Here is a tiny trained network, its code and every weight. The questions are about switching its units off for an input and a class, where a switched-off unit gives its printed mean instead of its output.

import numpy as np


def w(rows, s, z=0):
    codes = np.array(rows[::2]) - 128.0
    scale = np.full(codes.shape[1], s)
    scale[-1] = z or s
    return codes * scale


def norm(h):
    return h / np.sqrt((h * h).mean(-1, keepdims=True) + 1e-5)


def f(y):
    return y / 2 * (1 + np.tanh(0.7978845608 * (y + 0.044715 * y**3)))


def log_softmax(a):
    a = a - a.max(-1, keepdims=True)
    return a - np.log(np.exp(a).sum(-1, keepdims=True))


def net(x, mask):
    res = np.array(x, float).reshape(1, 7) / 4 @ E
    u = 0
    for l in range(2):
        y = f(norm(res) @ A[l][:, :-1].T + A[l][:, -1])
        res = res + np.where(mask[u : u + 7], y, B[l][:, -1]) @ B[l][:, :-1]
        u += 7
    return log_softmax(norm(res)[-1] @ U[:, :-1].T + U[:, -1])


A, B = {}, {}
E = w([
[161,140,90,98,145,173,123,53],'x0',
[149,130,159,183,102,208,16,109],'x1',
[99,144,125,124,160,55,117,249],'x2',
[123,96,159,154,254,86,42,197],'x3',
[36,239,173,170,151,113,49,168],'x4',
[168,161,5,88,247,104,139,121],'x5',
[49,207,48,158,112,134,92,76],'x6',
],0.0091)
A[0] = w([
[61,206,62,122,80,124,154,26,42],'L0N0',
[134,109,109,116,113,151,122,123,13],'L0N1',
[156,111,125,149,132,144,153,61,66],'L0N2',
[171,146,31,104,252,111,127,116,2],'L0N3',
[158,87,108,94,123,92,215,151,17],'L0N4',
[198,88,121,110,102,170,128,13,4],'L0N5',
[145,137,133,144,147,131,159,137,66],'L0N6',
],0.022,0.004)
B[0] = w([
[32,207,113,208,97,178,215,177,227],'L0N0',
[111,70,138,160,181,117,172,98,131],'L0N1',
[127,113,176,99,141,171,108,57,169],'L0N2',
[207,151,46,107,249,83,56,132,252],'L0N3',
[114,98,163,80,67,50,151,145,203],'L0N4',
[171,84,123,71,100,245,81,51,218],'L0N5',
[112,96,133,185,151,119,164,95,131],'L0N6',
],0.019,0.017)
A[1] = w([
[123,100,136,91,101,106,125,154,134],'L1N0',
[181,67,140,108,59,74,207,158,108],'L1N1',
[115,117,194,164,92,111,5,155,80],'L1N2',
[135,116,132,160,206,109,121,116,21],'L1N3',
[203,52,158,116,89,231,160,66,2],'L1N4',
[102,133,231,179,136,150,72,152,61],'L1N5',
[150,68,193,106,93,41,167,99,65],'L1N6',
],0.019,0.004)
B[1] = w([
[107,100,72,139,87,93,164,97,161],'L1N0',
[186,97,121,113,70,85,195,197,196],'L1N1',
[42,68,184,176,187,66,53,36,204],'L1N2',
[196,206,205,104,107,38,132,66,175],'L1N3',
[216,59,191,52,75,254,51,7,253],'L1N4',
[81,78,174,220,171,165,62,164,195],'L1N5',
[109,75,174,107,68,63,243,189,193],'L1N6',
],0.014,0.013)
U = w([
[204,171,46,110,241,63,88,158,181],'0',
[61,68,188,213,168,99,77,136,4],'1',
[157,67,133,97,75,57,221,184,120],'2',
[168,101,127,75,95,251,122,44,213],'3',
[34,228,87,226,114,197,204,173,90],'4',
],0.014,0.0019)

Each question gives the input, the list of numbers given to net, and the class t.
The units are the neurons (one row each of A and B). Each row of codes is followed by its name. A weight is (code - 128) times the scale printed after its matrix; where a second scale follows, it is the last column's (A, B and U).
mask holds one flag per neuron, layer by layer. A switched-off neuron (its flag False) gives its mean, the last column of its row in B, instead of its output. The means were averaged over made-up inputs and are rounded, as every weight is.
A unit's drop is (log p(t) with every unit on - log p(t) with that unit switched off) / (log p(t) with every unit on - log p(t) with every unit switched off).
The circuit of an input: a set's keep is (log p(t) with only the set's units on - log p(t) with every unit switched off) / (log p(t) with every unit on - log p(t) with every unit switched off). Starting from the 12 units with the biggest drops (on a tie, the unit counted first), units are removed one at a time, each time the one whose removal leaves the highest keep (on an exact tie, the one counted first), for as long as the keep stays at least 0.8.
circuit, biggest first: the units of the circuit, biggest drop first
most important unit: the unit with the biggest drop
top k neurons: the k neurons with the biggest drops, biggest first
top k neurons in layer l: the k neurons of layer l with the biggest drops, biggest first
drop when u is switched off: that unit's drop, to one decimal
input [7,8,2,6,6,-8,-8], class 1: most important unit -> L0N5
input [-8,6,4,2,-4,-1,1], class 1: top 4 neurons -> (L0N3, L0N5, L0N4, L0N0)
input [-3,2,-6,5,4,-5,0], class 1: top 2 neurons -> (L0N5, L0N3)
input [-6,6,5,-2,-3,-6,2], class 1: top 3 neurons -> (L0N5, L0N4, L0N0)
input [6,1,7,3,7,-6,-2], class 1: top 2 neurons in layer 0 -> (L0N3, L0N0)
input [7,4,8,6,-3,-4,-6], class 1: top 2 neurons -> (L0N3, L0N5)
input [3,7,1,8,2,-4,-1], class 1: top 2 neurons -> (L0N3, L0N5)
input [-8,4,8,-4,3,-1,-7], class 1: top 2 neurons in layer 1 -> (L1N2, L1N5)
input [6,1,0,-3,6,-2,-4], class 4: top 2 neurons in layer 0 -> (L0N5, L0N2)
input [0,-8,-5,-1,-5,6,4], class 0: top 2 neurons -> (L0N3, L1N4)
input [-7,-2,-1,-4,-6,-4,0], class 2: top 2 neurons -> (L0N4, L1N6)
input [-3,-3,8,-7,-5,6,4], class 0: top 2 neurons -> (L0N3, L1N6)
input [-6,1,0,-3,-6,7,4], class 0: drop when L0N3 is switched off -> 1.2
input [-2,-6,4,-3,-6,-3,6], class 2: circuit, biggest first -> (L0N4)
input [4,-8,-7,-1,4,1,8], class 4: drop when L0N0 is switched off -> 0.3
input [7,-5,1,-6,-1,2,7], class 4: drop when L0N0 is switched off -> 1.0
input [-1,3,-2,-7,-3,3,8], class 4: drop when L1N0 is switched off -> 0.0
